Below is a small trained network, with its code and all its weights. Each question gives an input and a target symbol and asks what happens when units are switched off, that is, made to give their printed mean instead of their output.

import numpy as np


def w(rows, s, z=0):
    codes = np.array(rows[::2]) - 128.0
    scale = np.full(codes.shape[1], s)
    scale[-1] = z or s
    return codes * scale


def f(y):
    return y / 2 * (1 + np.tanh(0.7978845608 * (y + 0.044715 * y**3)))


def softmax(a):
    e = np.exp(a - a.max(-1, keepdims=True))
    return e / e.sum(-1, keepdims=True)


def log_softmax(a):
    a = a - a.max(-1, keepdims=True)
    return a - np.log(np.exp(a).sum(-1, keepdims=True))


def net(x, mask):
    ids = ['βδθμξσφω'.index(c) for c in x.split()]
    T = len(ids)
    res = E[ids] + P[:T]
    r = res
    for j in range(2):
        rows = slice(2 * j, 2 * j + 2)
        q, k, v = (r @ M[0][rows].T for M in (Q, K, V))
        z = softmax(np.where(np.tri(T) > 0, q @ k.T / 2**0.5, -1e9)) @ v
        o = O[0][rows]
        res = res + np.where(mask[j], z, o[:, -1]) @ o[:, :-1]
    y = f(res @ A[0][:, :-1].T + A[0][:, -1])
    res = res + np.where(mask[2:18], y, B[0][:, -1]) @ B[0][:, :-1]
    return log_softmax(res[-1] @ U[:, :-1].T + U[:, -1])


Q, K, V, O, A, B = {}, {}, {}, {}, {}, {}
E = w([
[51,250,23,161,69],'β',
[19,120,122,128,110],'δ',
[83,133,137,102,99],'θ',
[53,78,62,95,181],'μ',
[105,123,157,66,101],'ξ',
[178,110,19,215,167],'σ',
[181,148,118,13,119],'φ',
[152,172,115,231,58],'ω',
],0.015)
P = w([
[35,90,159,156,69],'0',
[78,204,61,120,142],'1',
[96,186,73,109,122],'2',
[104,180,80,107,98],'3',
[116,167,81,105,83],'4',
[121,156,82,98,70],'5',
[132,148,68,99,61],'6',
[133,154,79,89,47],'7',
[134,151,77,87,22],'8',
[129,166,70,88,14],'9',
[157,153,50,73,16],'10',
[134,161,65,90,2],'11',
[128,127,66,102,15],'12',
],0.0079)
Q[0] = w([
[156,102,123,222,171],'H0',
[88,193,51,124,15],'H0',
[100,48,119,2,5],'H1',
[200,143,84,160,124],'H1',
],0.012)
K[0] = w([
[124,74,145,110,229],'H0',
[227,158,99,82,41],'H0',
[78,62,63,6,112],'H1',
[99,112,64,119,37],'H1',
],0.013)
V[0] = w([
[123,173,88,232,130],'H0',
[254,138,189,144,91],'H0',
[206,6,57,155,127],'H1',
[56,78,64,143,215],'H1',
],0.0083)
O[0] = w([
[189,151,141,218,44,104],'H0',
[209,130,162,229,214,113],'H0',
[240,18,2,124,191,1],'H1',
[40,53,51,160,181,38],'H1',
],0.0083,0.0025)
A[0] = w([
[89,53,116,140,84,133],'N0',
[131,168,195,162,98,62],'N1',
[137,79,150,119,144,2],'N2',
[177,130,123,226,163,37],'N3',
[72,112,186,128,120,165],'N4',
[52,185,136,136,119,70],'N5',
[223,187,149,102,182,106],'N6',
[144,169,220,120,178,189],'N7',
[133,189,168,163,212,12],'N8',
[136,133,122,224,148,54],'N9',
[162,113,238,115,209,19],'N10',
[170,154,168,127,126,50],'N11',
[107,150,173,98,154,43],'N12',
[105,200,121,177,245,122],'N13',
[157,165,121,75,217,9],'N14',
[188,91,178,101,150,51],'N15',
],0.013,0.011)
B[0] = w([
[187,221,71,131,178,186],'N0',
[118,147,158,138,212,199],'N1',
[18,149,140,125,39,119],'N2',
[37,35,95,136,46,144],'N3',
[177,92,46,145,85,226],'N4',
[175,133,111,112,140,253],'N5',
[38,126,169,160,130,220],'N6',
[98,77,80,131,73,237],'N7',
[239,178,164,142,242,117],'N8',
[139,106,53,91,175,141],'N9',
[184,141,104,108,20,121],'N10',
[200,77,83,126,148,140],'N11',
[119,109,108,66,129,129],'N12',
[159,102,173,80,39,152],'N13',
[16,128,47,137,143,138],'N14',
[249,46,76,113,66,123],'N15',
],0.014,0.0058)
U = w([
[129,77,97,153,137,53],'β',
[45,152,96,139,113,2],'δ',
[152,112,138,74,254,179],'θ',
[142,61,146,1,149,191],'μ',
[140,120,120,117,131,75],'ξ',
[137,188,166,175,92,188],'σ',
[131,120,101,131,112,22],'φ',
[128,93,153,238,117,217],'ω',
],0.0055,0.0094)

Each question gives the input, a string of symbols that net reads in full, and the target symbol t.
The units are the heads (2 rows each of Q, K, V and O) and the neurons (one row each of A and B). Each row of codes is followed by its name. A weight is (code - 128) times the scale printed after its matrix; where a second scale follows, it is the last column's (O, A, B and U).
mask holds one flag per unit, heads first, then neurons. A switched-off unit (its flag False) gives its mean, the last column of its rows in O or B, instead of its output. The means were averaged over made-up inputs and are rounded, as every weight is.
A unit's drop is (log p(t) with every unit on - log p(t) with that unit switched off) / (log p(t) with every unit on - log p(t) with every unit switched off).
The circuit of an input: a set's keep is (log p(t) with only the set's units on - log p(t) with every unit switched off) / (log p(t) with every unit on - log p(t) with every unit switched off). Starting from the 12 units with the biggest drops (on a tie, the unit counted first), units are removed one at a time, each time the one whose removal leaves the highest keep (on an exact tie, the one counted first), for as long as the keep stays at least 0.8.
units of the circuit, in order: the units of the circuit, biggest drop first
unit that matters most: the unit with the biggest drop
top k neurons: the k neurons with the biggest drops, biggest first
heads that matter: for each layer, one digit per head in row order, 1 if its drop is at least 0.15 and else 0, layers parted by /
drop when u is switched off: that unit's drop, to one decimal
input θ δ ξ μ θ, target θ: heads that matter -> 11
input ξ φ ξ φ φ μ φ, target θ: units of the circuit, in order -> [H1 H0 N7]
input ξ φ σ, target μ: units of the circuit, in order -> [N13 H1 N9]
input φ ω θ μ μ ω μ σ φ μ σ ξ, target θ: units of the circuit, in order -> [H1 N0 N7]
input δ μ ξ δ, target θ: heads that matter -> 11
input δ σ φ ω ω φ μ φ σ θ φ ξ, target θ: heads that matter -> 11
input φ ξ ω δ ξ μ φ σ ω μ, target θ: units of the circuit, in order -> [H1 N0]
input φ φ μ φ φ φ β, target μ: units of the circuit, in order -> [H0 N13 N5]
input ξ ξ σ, target β: heads that matter -> 01
input φ ω ω ω δ φ, target ω: heads that matter -> 10
input φ ξ ω φ ω ξ ξ, target ω: units of the circuit, in order -> [H0 N5]
input θ θ ω θ ω ξ, target ω: units of the circuit, in order -> [H0 N0]
input φ δ δ, target μ: unit that matters most -> H0
input ω ω φ δ φ σ ξ ξ ω ξ β φ φ, target σ: heads that matter -> 10
input δ σ σ, target β: heads that matter -> 11
input ξ φ φ ξ φ φ φ φ, target δ: heads that matter -> 10
input ξ φ φ, target δ: top 2 neurons -> [N14 N6]
input μ β σ σ θ δ ξ ξ φ σ, target μ: top 2 neurons -> [N13 N6]
input ω φ β φ φ φ, target σ: drop when H0 is switched off -> 0.5
input φ δ θ, target μ: drop when N12 is switched off -> 0.2
input σ ω φ φ φ ξ φ δ μ θ δ, target θ: drop when N14 is switched off -> 0.0
